Below is a small trained network, with its code and all its weights. Each question gives an input and a class and asks what happens when units are switched off, that is, made to give their printed mean instead of their output.

import numpy as np


def w(rows, s, z=0):
    codes = np.array(rows[::2]) - 128.0
    scale = np.full(codes.shape[1], s)
    scale[-1] = z or s
    return codes * scale


def f(y):
    return np.maximum(y, 0)


def log_softmax(a):
    a = a - a.max(-1, keepdims=True)
    return a - np.log(np.exp(a).sum(-1, keepdims=True))


def net(x, mask):
    res = np.array(x, float).reshape(1, 6) / 4 @ E
    y = f(res @ A[0][:, :-1].T + A[0][:, -1])
    res = res + np.where(mask, y, B[0][:, -1]) @ B[0][:, :-1]
    return log_softmax(res[-1] @ U[:, :-1].T + U[:, -1])


A, B = {}, {}
E = w([
[70,204,157,173],'x0',
[231,165,254,186],'x1',
[161,138,48,209],'x2',
[145,184,98,75],'x3',
[160,206,67,90],'x4',
[59,218,148,169],'x5',
],0.0083)
A[0] = w([
[17,107,137,98,253],'n0',
[203,188,125,71,144],'n1',
[158,166,142,5,154],'n2',
[127,115,226,120,179],'n3',
[210,194,187,198,110],'n4',
[138,187,39,194,191],'n5',
[244,63,74,111,192],'n6',
],0.012,0.003)
B[0] = w([
[75,65,45,234,231],'n0',
[53,201,125,50,212],'n1',
[60,141,127,28,227],'n2',
[61,110,194,199,220],'n3',
[145,215,226,174,241],'n4',
[201,155,7,141,232],'n5',
[248,38,136,70,255],'n6',
],0.014,0.0095)
U = w([
[209,164,149,112,5],'0',
[156,19,159,88,168],'1',
[33,174,132,2,109],'2',
[58,71,61,180,43],'3',
[106,220,242,221,184],'4',
[12,79,156,168,147],'5',
[117,200,56,150,167],'6',
],0.0078,0.0028)

Each question gives the input, the list of numbers given to net, and the class t.
The units are the neurons (one row each of A and B). Each row of codes is followed by its name. A weight is (code - 128) times the scale printed after its matrix; where a second scale follows, it is the last column's (A, B and U).
mask holds one flag per neuron, in row order. A switched-off neuron (its flag False) gives its mean, the last column of its row in B, instead of its output. The means were averaged over made-up inputs and are rounded, as every weight is.
A unit's drop is (log p(t) with every unit on - log p(t) with that unit switched off) / (log p(t) with every unit on - log p(t) with every unit switched off).
The circuit of an input: a set's keep is (log p(t) with only the set's units on - log p(t) with every unit switched off) / (log p(t) with every unit on - log p(t) with every unit switched off). Starting from all 7 units, units are removed one at a time, each time the one whose removal leaves the highest keep (on an exact tie, the one counted first), for as long as the keep stays at least 0.8.
circuit, biggest first: the units of the circuit, biggest drop first
unit that matters most: the unit with the biggest drop
k most important neurons: the k neurons with the biggest drops, biggest first
drop of u: that unit's drop, to one decimal
input [6,2,-1,5,8,2], class 2: unit that matters most -> n1
input [-1,1,3,4,5,0], class 2: 2 most important neurons -> [n1, n0]
input [5,1,-8,0,-3,6], class 5: 2 most important neurons -> [n0, n4]
input [3,-7,-7,-4,-7,-3], class 3: 2 most important neurons -> [n0, n4]
input [-1,2,-5,8,-1,-8], class 2: 2 most important neurons -> [n2, n1]
input [-3,-1,0,3,7,5], class 2: 3 most important neurons -> [n2, n1, n0]
input [-2,-5,-2,-4,0,0], class 3: 2 most important neurons -> [n0, n4]
input [5,-3,-7,6,-5,4], class 5: 3 most important neurons -> [n5, n6, n3]
input [4,2,-5,-4,6,-8], class 2: circuit, biggest first -> [n2, n1]
input [8,-5,-4,-2,4,-1], class 3: 2 most important neurons -> [n0, n4]
input [-5,4,-7,-2,-2,0], class 4: 3 most important neurons -> [n3, n0, n6]
input [-4,5,-2,4,-1,-2], class 2: 4 most important neurons -> [n1, n2, n0, n5]
input [3,0,6,-2,-4,8], class 6: 2 most important neurons -> [n5, n3]
input [5,5,-4,-1,6,-6], class 2: circuit, biggest first -> [n1]
input [5,-8,-3,7,5,2], class 3: 3 most important neurons -> [n0, n4, n5]
input [2,-8,-5,8,-1,-4], class 3: 3 most important neurons -> [n0, n1, n4]
input [-5,-8,1,3,2,0], class 1: drop of n0 -> -0.9
input [-3,0,-3,4,1,-1], class 2: drop of n1 -> 0.0
input [-3,-2,-8,2,-3,1], class 5: drop of n6 -> 0.1
input [-6,6,-8,-2,-7,-1], class 4: circuit, biggest first -> [n3]
